Below is a small trained network, with its code and all its weights. Each question gives an input and a target symbol and asks what happens when units are switched off, that is, made to give their printed mean instead of their output.

import numpy as np


def w(rows, s, z=0):
    codes = np.array(rows[::2]) - 128.0
    scale = np.full(codes.shape[1], s)
    scale[-1] = z or s
    return codes * scale


def f(y):
    return y / 2 * (1 + np.tanh(0.7978845608 * (y + 0.044715 * y**3)))


def softmax(a):
    e = np.exp(a - a.max(-1, keepdims=True))
    return e / e.sum(-1, keepdims=True)


def log_softmax(a):
    a = a - a.max(-1, keepdims=True)
    return a - np.log(np.exp(a).sum(-1, keepdims=True))


def net(x, mask):
    ids = ['αβγδζηλπστφω'.index(c) for c in x.split()]
    T = len(ids)
    res = E[ids] + P[:T]
    q, k, v = (res @ M[0].T for M in (Q, K, V))
    z = softmax(np.where(np.tri(T) > 0, q @ k.T / 3**0.5, -1e9)) @ v
    res = res + np.where(mask[0], z, O[0][:, -1]) @ O[0][:, :-1]
    y = f(res @ A[0][:, :-1].T + A[0][:, -1])
    res = res + np.where(mask[1:17], y, B[0][:, -1]) @ B[0][:, :-1]
    return log_softmax(res[-1] @ U[:, :-1].T + U[:, -1])


Q, K, V, O, A, B = {}, {}, {}, {}, {}, {}
E = w([
[145,104,160,148,113,118,131,195,161,108,151,142],'α',
[86,136,136,122,157,154,173,100,141,148,153,104],'β',
[120,157,158,187,156,162,164,90,103,152,153,183],'γ',
[155,131,176,197,127,139,146,163,143,118,150,194],'δ',
[105,87,110,63,90,124,169,166,145,139,134,75],'ζ',
[86,131,137,169,160,161,142,159,200,153,149,154],'η',
[182,133,156,167,114,138,188,67,102,144,151,93],'λ',
[106,121,143,88,132,114,179,102,62,116,144,68],'π',
[170,86,147,141,107,113,133,159,121,106,163,73],'σ',
[107,8,173,154,139,122,110,76,118,163,56,154],'τ',
[59,129,134,100,142,129,147,152,179,129,132,115],'φ',
[188,108,166,171,115,129,139,151,94,115,160,137],'ω',
],0.016)
P = w([
[149,142,87,136,130,171,128,132,122,109,90,134],'0',
[110,177,152,145,73,146,130,156,105,138,153,126],'1',
[116,136,172,132,81,236,121,124,142,73,135,105],'2',
[182,101,91,110,222,108,164,133,161,106,118,135],'3',
[124,172,173,159,113,101,162,185,117,207,146,95],'4',
[95,85,173,121,100,189,114,93,155,52,155,121],'5',
[135,66,85,168,189,63,201,117,159,91,110,152],'6',
[99,120,227,114,119,136,140,166,126,191,199,82],'7',
[103,46,164,134,123,188,140,92,173,53,116,110],'8',
[125,79,139,143,183,32,174,158,134,205,168,122],'9',
[74,97,248,121,71,163,114,128,125,173,185,102],'10',
[131,5,121,119,179,107,136,73,173,88,136,151],'11',
[125,113,162,137,163,92,175,170,138,200,161,91],'12',
[91,80,191,116,139,161,144,115,160,127,171,94],'13',
],0.011)
Q[0] = w([
[117,249,90,134,14,176,11,147,62,127,61,120],'H0',
[84,71,166,140,69,215,126,91,135,62,140,131],'H0',
[173,124,9,108,152,104,72,81,124,64,43,189],'H0',
],0.011)
K[0] = w([
[161,191,60,116,134,206,155,135,146,21,127,115],'H0',
[159,53,20,163,226,56,175,97,143,79,38,163],'H0',
[150,254,51,148,129,73,197,200,123,154,201,107],'H0',
],0.0093)
V[0] = w([
[252,67,170,163,60,89,64,248,139,77,141,173],'H0',
[217,106,133,110,88,93,149,50,1,93,147,27],'H0',
[56,81,82,23,94,81,116,191,163,93,106,21],'H0',
],0.0071)
O[0] = w([
[68,115,98,199,105,180,75,113,69,178,106,87,51],'H0',
[97,72,57,139,37,181,194,143,110,122,149,212,58],'H0',
[156,169,92,176,207,205,180,170,92,10,73,104,6],'H0',
],0.012,0.0025)
A[0] = w([
[96,146,149,124,175,90,51,126,67,123,102,21,242],'N0',
[128,144,178,162,157,151,100,84,121,172,139,106,254],'N1',
[84,145,141,153,135,125,136,160,131,151,198,118,241],'N2',
[147,151,199,77,101,76,43,94,167,157,188,101,143],'N3',
[136,107,138,37,90,88,207,134,139,132,154,151,199],'N4',
[132,110,180,116,111,140,158,135,141,94,133,83,237],'N5',
[74,139,151,144,142,138,152,151,162,139,179,116,209],'N6',
[116,166,156,186,204,116,41,101,126,136,133,108,224],'N7',
[156,146,191,102,188,113,142,162,174,86,106,96,161],'N8',
[80,80,153,190,108,159,60,92,91,185,64,103,207],'N9',
[70,111,58,172,105,211,122,139,68,146,101,109,147],'N10',
[106,68,120,182,115,115,169,80,68,144,119,64,235],'N11',
[187,199,191,77,121,110,156,117,186,113,146,84,113],'N12',
[122,122,66,175,122,204,187,181,103,56,101,172,171],'N13',
[143,155,173,161,207,133,92,127,107,136,2,90,206],'N14',
[156,171,137,157,195,145,151,154,91,49,79,93,86],'N15',
],0.0074,0.0028)
B[0] = w([
[69,113,172,139,121,147,155,225,135,84,118,79,201],'N0',
[151,134,132,119,150,57,128,146,153,78,108,83,209],'N1',
[151,66,101,149,107,120,146,78,184,97,85,122,200],'N2',
[114,115,129,149,206,136,124,106,110,209,61,144,250],'N3',
[64,143,193,108,111,148,154,125,104,117,182,147,223],'N4',
[151,133,145,162,185,130,174,113,127,140,153,164,196],'N5',
[145,89,115,145,120,101,133,93,144,117,110,126,204],'N6',
[107,126,133,138,102,132,108,199,147,104,96,77,197],'N7',
[171,145,83,156,128,135,127,137,187,155,142,142,229],'N8',
[190,110,46,134,124,71,144,88,151,72,188,114,203],'N9',
[100,204,63,158,123,124,47,102,53,177,176,125,174],'N10',
[165,141,162,117,136,155,173,148,135,121,192,183,190],'N11',
[181,205,116,111,155,113,101,129,107,172,179,184,232],'N12',
[78,108,152,147,229,135,149,142,66,148,82,109,171],'N13',
[90,165,137,3,60,154,72,149,86,137,164,111,180],'N14',
[155,127,96,31,22,235,120,94,206,172,44,154,154],'N15',
],0.0075,0.011)
U = w([
[127,150,145,154,100,130,124,121,120,105,102,146,98],'α',
[70,90,202,128,187,110,198,157,51,59,101,142,133],'β',
[142,30,99,195,147,98,131,113,204,117,57,92,224],'γ',
[113,184,183,122,179,111,86,179,102,139,90,101,73],'δ',
[92,163,71,196,184,160,91,147,58,174,156,155,45],'ζ',
[64,66,159,88,23,176,146,159,145,174,159,161,170],'η',
[62,202,109,133,54,106,99,174,111,28,184,83,145],'λ',
[175,201,92,89,12,163,115,145,173,126,110,139,47],'π',
[230,154,149,144,172,96,182,95,167,94,186,178,177],'σ',
[135,150,118,128,106,215,135,124,95,170,34,136,141],'τ',
[196,123,3,77,37,97,45,58,119,166,149,149,99],'φ',
[67,156,145,81,132,116,71,39,83,228,88,167,2],'ω',
],0.0049,0.0027)

Each question gives the input, a string of symbols that net reads in full, and the target symbol t.
The units are the heads (3 rows each of Q, K, V and O) and the neurons (one row each of A and B). Each row of codes is followed by its name. A weight is (code - 128) times the scale printed after its matrix; where a second scale follows, it is the last column's (O, A, B and U).
mask holds one flag per unit, heads first, then neurons. A switched-off unit (its flag False) gives its mean, the last column of its rows in O or B, instead of its output. The means were averaged over made-up inputs and are rounded, as every weight is.
A unit's drop is (log p(t) with every unit on - log p(t) with that unit switched off) / (log p(t) with every unit on - log p(t) with every unit switched off).
The circuit of an input: a set's keep is (log p(t) with only the set's units on - log p(t) with every unit switched off) / (log p(t) with every unit on - log p(t) with every unit switched off). Starting from the 12 units with the biggest drops (on a tie, the unit counted first), units are removed one at a time, each time the one whose removal leaves the highest keep (on an exact tie, the one counted first), for as long as the keep stays at least 0.8.
circuit, biggest first: the units of the circuit, biggest drop first
most important unit: the unit with the biggest drop
top k neurons: the k neurons with the biggest drops, biggest first
drop of u: that unit's drop, to one decimal
input β σ π λ α η γ ω γ, target ω: circuit, biggest first => H0, N3
input ω β ζ λ β, target τ: circuit, biggest first => H0, N15
input σ β α π β β η φ β η, target π: circuit, biggest first => H0, N15, N14
input σ β σ ω π τ λ β β δ π, target β: most important unit => N8
input ω β φ β β λ β λ δ π β σ, target β: circuit, biggest first => H0, N13
input β η δ φ ω α, target π: circuit, biggest first => H0, N15, N14
input σ ω λ α ω λ β β δ β ω α α, target φ: circuit, biggest first => H0, N9, N10
input λ α φ φ γ η α η β σ α λ, target ζ: circuit, biggest first => H0, N10
input α β γ φ, target σ: circuit, biggest first => H0, N12
input λ λ β β ω η λ, target φ: circuit, biggest first => H0, N9
input β β η γ ζ, target δ: circuit, biggest first => H0, N0
input δ β η λ η σ φ η β, target π: top 2 neurons => N15, N14
input β ζ β ω, target τ: top 2 neurons => N15, N13
input δ α α σ α σ η β β β σ γ δ, target ζ: top 2 neurons => N10, N13
input η η β π δ φ β η π β ω λ λ π, target η: circuit, biggest first => H0
input ω ζ η, target φ: drop of H0 => 1.0
input φ σ ζ ω ω β η η β σ, target δ: drop of N9 => 0.0
input π β β ζ η η, target τ: drop of N15 => 0.7
input ω ω ω γ, target φ: drop of H0 => 0.9
input η δ β β, target γ: top neuron => N9
